Each row is followed by its class.
[-286 -228 -234   46 -119  -19  130  -81  357  178 -137 -345  165   19
 -168   47 -287 -135   15  142  316 -204 -300 -143 -623   67 -138 -123
  116  257  -61  202  273  354  -75  143] : K959
[-329 -270  -73  210   96 -207  220  -68  326  234 -273 -416  154  -98
  -78  128 -113  -78  113  -74  275 -149 -307 -296 -109  115 -112  -48
  -28   30 -123  153  124  391  151  -63] : K767
[-275  238  401 -100  -20 -268   35 -114  201 -457   24 -248  -63   22
  113 -106 -224  -59  -47 -182  206   63 -370 -199  566  132  128  199
   62  244   -2  121  -56 -226 -116  -15] : K365
[-201 -117  194  122   89  210  286  -21  407  608 -171  -92  313  -85
    0  -23  173 -108  254   81  -88  182   41 -246 -740   -4 -108 -157
   70   96   60  555   44  294 -140  -73] : K959
[-244  -91  147   85  -66 -117  190 -132  358   24  -51 -213   87   77
  144  -55  -96   54  117  230  313  221 -279 -264  -71   54   41  197
  278  130    1  378  127   81  -67  -11] : K142
[-100  -37   75  197  224  -49 -112 -107  375  490   39  311 -258    5
  -79   18    1  146  233   72  138   62  -92  -63 -378  -46 -130  -47
  174  -38   70  337   65   90  -33  180] : K344
[-423   50  426  277   17 -228  149 -174  621  361 -280 -130 -414  258
    0 -284 -242 -199  -28   83   29  409 -387 -278 -275   78 -103  140
   17  370   53  228 -127  113  -69 -111] : K767
[-331 -248  302   61 -133   -5   58  -31   30   26 -166 -496  128 -116
 -289 -114 -105  -76 -112   16  307 -314  -40   46 -538 -102 -215  238
 -131 -149 -246 -100  255  119   34  587] : K701
[-334 -176 -298 -349  -76 -120   28  188   83  137  -18 -487  303   38
 -295  102    3   25  -45  534  397 -236 -538  200  556  -26   66   -7
  -95  211 -441  -69    2  175  173  244] : K701
[ 214    8   97  132   88    1  114 -135  411  126 -268  331   24 -249
  182  -74  -27   97  253 -135 -167   66  -78 -101 -760  -49 -304  -27
  225  344  217  258  310 -274 -134 -206] : K344
[  88  -38 -151 -269  -68  707  -10 -134 -560 -276  293 -199  178  -58
 -193  252  367  -59 -167 -230  -37  118  153  266  498   -4  -22  403
  -73  -85  259 -165  205 -154   73 -322] : K290
[ -39 -182   48  378   75 -308  142 -171  138  109  -85 -143  337   88
  255  -12  -42  338   56   24  370  -14 -285 -203  -80   20   13   46
  134   54  -93  170    5    6   55 -340] : K701
[  87  -43  182  230  -27  199  110 -321  358  335 -203  -36  219  -90
   25  105   42  -21  113  -70 -166   11   50  143 -481  -22 -278   97
   61   88   74  192  -11  160  -85  -72] : K365
[-196 -230  -23 -136  198   60   -7  -90  371  205 -142  -47  -28  165
 -149   70 -134   21   92  122  380  -87 -225  108  145   54  -93   62
  -60  229   52  218   12  108  -26 -152] : K142
[-169  150   41  300   59   64 -146 -387  -69  418 -336   89 -275    4
 -564   94 -152 -148   13 -129   28  -49 -167   32 -234  -23 -482  325
  -66   99  224  221   60  221 -130    2] : K290
[-212 -198  -82  -16  106  227  165 -289  399  194   27 -291  -99 -131
   -3  161  122  -97   34  -76   37   86 -297  -81 -174   64 -101  230
   87  162  -92  364  127  112 -186 -193] : K142
[  87 -162  -77  392  218  686 -101  -91    1  470  215  263  -51  -81
   -9  467  -58  110   86  -25   92  227  356 -114 -276 -153  118  132
  121  -43  187  367 -134  412  216   35] : K767
[-203  -24  157  620   30  -72  -82 -234  187 -180   78 -315  312 -197
  254  178   -9   16   76 -126  375  -48   -7 -214  -80   90  -75  364
   -8 -365  -56  122  294  311  -27  265] : K959
[-238 -180  -13  223  111 -172   55   55  -15   27  -76 -130  150  274
   88 -147  129  151  -75  305   -4   96 -425  211  210  -41  -23  362
  -50  146    1 -171 -184 -140  104 -160] : K959
[-306 -175 -126    4  -38 -155 -161 -138   54 -324   68    0 -118 -282
   19   11 -226  -24    5  142  342 -153  135 -171  263   39  -47  232
 -197 -236 -163 -156  317  -55   70  518] : K701
[ 563  -14 -250   83  391  280 -209   21  -44  172  298 -102   91 -145
 -122  219   65  277   32  -73  399 -447  196  393  472  -48  265   56
   15 -249 -160  186   82   27  163  173] : K959
[-295  284 -171 -422 -198 -466  -52   75  -52  -96 -146 -323   54 -272
 -271  -76  150   96  -61   33  780 -175 -601 -405   48   98  -48   -1
  168  157 -195  211  286   41  103  129] : K404
[ -69 -247 -394   86  192  412 -350 -213  249   31  336  260   -3 -216
 -151  112  -59  126   56  365  622   46 -465  242 -125   87 -184  499
  175  165   -4   80  717  -67  -29   32] : K959
[-105   62 -207 -549 -172 -117   21    7 -277  185 -221  -53  379 -195
   12   15  601  433  145  -29 -342 -391 -158  460  425   85 -182  110
 -174 -142  -17 -275   38 -108    6 -325] : K701
[-148  -18 -368 -144  -89  -48  317  -23  122  147 -199 -210  292   18
  208  -24  178    5   35  408  111   38 -152  120  150  109   91 -246
   -7  160  -84   75 -109   47   29  115] : K404
[-321 -192    1  238 -251  -82   72   58 -123 -148 -281   15 -321   -3
 -212 -277  -27 -407  -60   64  134   53   76 -181 -385   82 -309 -186
 -205   60   20  -23   14  -33 -366  483] : K365
[-273 -101 -396 -772 -247   -2  -84 -267 -233  147 -138 -365 -271 -231
 -417   41  152   52   -1  356  400  -68 -539  164  -24  -66  -77  -76
   70   94  -43 -231  392  112   26   90] : K404
[-224 -439  127  201   79  -50 -163   52   20 -439  -97  280  -24  267
  171 -323 -211 -189 -110  153 -153 -227   38  202 -658   81 -137   78
 -239 -100   -7 -599  420  -17   47  441] : K290
[ -84 -199  144  155 -100  251   49 -163  462  424    1 -156  -56   -5
   26  -30 -103  -57   65   32  -75   86 -128  110 -302  -64 -130   81
  -81  233   25  -37  -23  294   96  -37] : K959
[-216 -157  130  135  132  -66  157 -169  451  224 -155   33 -154  125
  173    4 -296  -71  -35   33 -189  -48    1   -9 -224  124   46   78
  -32   34   44  258  220   71  -84  -67] : K959
[ -54   97  328  222  -97 -166   29  152  154   37   76   54  130  -27
  162  -44   18   54  100   29  704   13  305 -224 -633  -48  -14 -163
  123   92  -50  345  -54  188 -132  278] : K365
[  88  -56 -149  211   90   -3   -3 -257  216  510  -70  199  161 -141
  -33  166  -39  247  181   98   56   38 -118   96 -573   25 -134 -203
  217   68  183  189  -50  189  -44 -358] : K142
[-190   85  153 -122 -323   18   66 -129  -46  319 -330 -152  419 -132
    2 -221  239  223  113   59 -152  107 -445  122   34  164 -304   80
 -131  218   27  -93  124   -2  -68 -532] : K290
[-387 -160 -211  100  239  344 -158  -92   45  125  220 -336 -141 -231
 -493  477   68   34 -151 -175  268 -387   -8  256  610   93   45  461
 -167 -200  -39   68  300   48   89  283] : K767
[-315  -77   49   15 -159 -395  -97  110  432  163 -397 -167 -244 -238
   90   13  -80 -116 -161  186  136  -52 -111 -187 -545   68 -190  -33
   38 -233 -132 -119  427  195  160  268] : K959
[-191 -143 -211  119  106  -51   28 -255  256  398  -43  341 -194  114
 -155   94  -36 -226  -94  121   51  -52 -120 -187 -827   36  -53  -82
  246  -65   97  133   90  484   56   95] : K959
[ 299   71  248  148  172   42 -119  114   65 -203  216  132  179 -184
   78  -32   94  246  145   48  675  -65  257  142 -484 -182  -79  167
   88  -38  -99  285  271 -309 -136  398] : K290
[ -48  -84  -85 -101   50  209 -172 -288  -56   83  193 -222 -363   89
 -354   36 -330   28 -209    7  280 -148 -297  254  803   62   92  391
 -122  -64 -154  -81  171   34  162   91] : K701
[-119   13  -52 -302 -227 -237  -12  100 -183  248 -260 -322   77   33
 -171 -282  403  215  -51  262 -120 -298 -420  526  186   -4 -149  138
  -73  158  -69 -347   33 -119   -7  -66] : K701
[ -90  314  744  258 -107 -300 -178  -86  103  -11   22  274 -228  241
   49 -388 -163  -83 -181  -31  116  400 -328 -196   55  -83 -154  491
   73   42  147 -113  132 -174  -10 -266] : K701
[-234 -234  109  482  159  -84   79  -73   -6  187 -105 -193  355  164
 -208  -21  -12   23  134  -11  -78  217 -186 -299  118   66 -273  139
  -93   -4   19  285  -83  -38  108 -269] : K344
[  -8  -59  336  237 -352 -242  -21  -34  294 -174   75 -249 -284   -6
 -107 -390 -244 -182 -151   60  442   83  -48  -86 -899  -67 -268  -31
  -27   51 -130   12  332 -161 -159  642] : K767
[-110  -18  -52  389  107  127   53 -211  -31  100   35 -229  327 -529
 -196  239   61   -8  147  -41  232   33   16 -362 -298    1 -116  190
  142 -152  -26  518  167   69  -71  258] : K767
[-547  -19  329  358 -202 -221  189   75  114   84   13 -463    0  175
   71 -120   30 -221 -225    5  453  -43  117   28 -325   62 -162  -19
 -206  -48 -199 -109 -207  212  -26  463] : K404
[-274 -162   80   68 -216 -320  130  -86  127   19 -156 -321  -49   74
  -28  -76   13   35  -34  162  229  -10 -440  -96   62   36 -134  280
  167   24  -73   56  340   34   -9  -27] : K290
[-255   52  201  355  -91 -353   49   40   86  264 -145  -81 -246  183
   68 -319  -88   62  -41  147  514   40 -214   84 -277  109  -73 -232
 -184  165 -243   40 -265  125 -297  131] : K701
[-139 -230  397  390  -45  -95  136 -208  388  164 -119 -234  304   24
  126  -80   -1   14   63  160  -27   -7   94   52 -528 -103 -156  356
   93 -169   24  116   -1  120  -40  224] : K701
[-202  147  148 -162 -260 -622 -304 -172 -110 -334  -28   27 -216   -6
  -17 -251 -140  104 -190  164  629   36 -502  -77   87  139 -221  373
   55   67 -113 -254  435 -118   25 -227] : K365
[-374   15  134  161  272  129   46  -70  -54  251 -313 -176  423   28
 -333  232  219   10  146 -120  239 -111 -207 -224 -256   66 -210  116
  135  -13   37  473  114  212  -82  -19] : K404
[-122  253 -200 -218  -16 -381 -235   69  -68  119 -196  373  -27 -108
  -22 -256   83  240   60  267   73  -52 -395 -161  -63  109  -80  -82
  185  126 -132 -101  159 -140  -50 -127] : K701
[-486 -277 -326 -396 -117  -58  310  153 -171  480 -536 -633  234 -275
 -246   45  436  -42    7   29 -117 -501 -311  229  633  122 -137 -322
 -459 -132 -186 -231  -71  226  200  153] : K290
[ 137   60 -253  -38   19   59 -195 -126   45  186  124  -85  146   83
 -252   63 -162  115   -2  243  556 -323 -101  361  532   39   24  201
 -259  168 -116  204   65  244   90  149] : K290
[  40 -211    7  170   40  260  141 -247  316  228   32   50  -64  110
   96   33 -111  -88   63  113   40  193  244  -37 -524 -103  -57   22
   75  -62   25  162   32  148 -102   88] : K344
[  -7 -184  307  287  143   43   86   18  243  511  -72   86 -149  295
 -211   -3  251   24   79   24   -9  187  -84  258  156  -48 -166   63
 -180  297  221  332 -240  -70  -15 -316] : K959
[-255 -212  120  262   28 -207   -9  -91   29   -9   47 -400   85 -104
 -133   -4  -69  -12  -34   28  680   28 -531 -174  537  207  -55  345
 -158   16 -241  195  144  269  276 -107] : K290
[-487 -178   43 -449 -283  118  -87  -26   87   30 -262 -554  155  -56
 -184   52  234   48  -75  301  161 -164 -321  495  440  -53  -74  290
 -290   83   13 -633   34  199  176   97] : K290
[-129  -90  308  255   42   41  275 -142  458  596 -483 -119  -11  184
  -24   23 -138  -59  139   95 -173  269 -115  -57 -270  -13 -220   11
   66  251  168  497 -249  177 -115 -300] : K142
[ -15   69 -429 -257  171  -10  120  286  -27  319  268 -100  311  -71
  -22   53  268    7  145  305   10   41 -265 -135  242   66  261 -391
  150    7 -243  307 -274  240  267  166] : K767
[-278  348  455 -187 -379 -479  121  205  -59 -354  -66   35 -192  251
  321 -442  116  -64 -174  -46  198  297 -439 -289   61  139   96   86
  160  297  136  -62   83 -122  -58 -214] : K365
[ -66  145  505  361 -313  -26  120  150  151   63  -50 -176 -110  107
  241 -238   54 -146 -201 -221  172  182  452 -194 -283   26  -82  -63
 -220 -161  -53   19 -126   99  107  381] : K701
[ -51 -176  217  358  -78  -66  234 -199  490  142 -338   46 -231  104
  201  -70 -180 -247  -49   90 -210  273  -86 -100 -697    5 -257  122
  161  209  114  119  130   70  -61  -85] : K142
[ -50   35 -115  -43  -64   31   79  -78   26  -48   93 -229 -402   71
 -350 -214  -82   39 -198  -54  254 -122 -271    1  -42   42  145  260
   55  275  -40  238  348 -242 -207  116] : K142
[  30  120 -632   93  376  160 -126 -261  192  162  -51  192 -396 -312
 -319  399 -185  141   -7 -171   13 -328 -175   90  504  138  167  171
   78  160   57  240  168  -91 -147 -129] : K344
[ -10 -263   81  151   85  366 -212 -194  132  219  375   -3 -215  154
 -271  -85 -359  -73 -119  120  177   -8   25  211  115  -32   -4  413
 -136  -83  -28  125  208   76    9  174] : K365
[  -6  343  145 -151 -325  -31   48 -105   23 -264    7 -192   64  -61
 -145 -216 -230   38  -52  -41   88 -114 -159   86  259   48  -28  262
 -103  260  -72   76  101 -188 -111  286] : K142
[-231  -93 -422 -285   86  268  -55 -121 -325 -345  305  -95  226   -7
  -77  367  173   22  -64  105  157 -186  -42  299  544  -50  135   96
  -41 -166   31 -304 -137  -12    0  228] : K959
[ -32 -187  136  358  106 -256  138 -127  326  394  -96 -140 -225  -39
 -187   26 -124   70   65   55  390    3 -207 -104 -225 -118 -139   27
  140   -2  -40  406  -61   25  -16  144] : K142
[-388 -184   77  361   11  -72  145 -290   88   64 -223 -368  156 -127
 -270  258  -51  -36   86    8  480  -12 -232 -210 -289  -76 -389  392
  117  -34   30  373  314   89 -193  104] : K142
[ -32 -166   68  271   91  -60   68 -141  469   56 -134   -5  111  117
  139   80 -241 -113   53  310  240  104   28 -122 -830  -40  -36   60
  303   19  -36  121  349  284   25  145] : K344
[  31 -116   -5  526  113  351 -202 -302  -18  365   39   28 -396   72
 -447  360 -307 -279 -371 -167  275  -44  177  133 -256 -120 -297  372
  -75 -324  122  242   51  250 -104  144] : K290
[-358   88  352   13   16 -472  237  153  465  225 -273 -343 -193   72
  187 -130 -145  -95  -18   92  -24  148 -226    3  567  -22  -39   21
 -177 -102  -93   -1 -250 -109   74   74] : K404
[  18 -152 -369  329  322  172 -100 -173 -260  -62  357  157  434 -356
  -14  225   21  179  315  234  459    4  -39  -26  -63  122   30  162
  180 -136   38  345  319  139   70  130] : K701
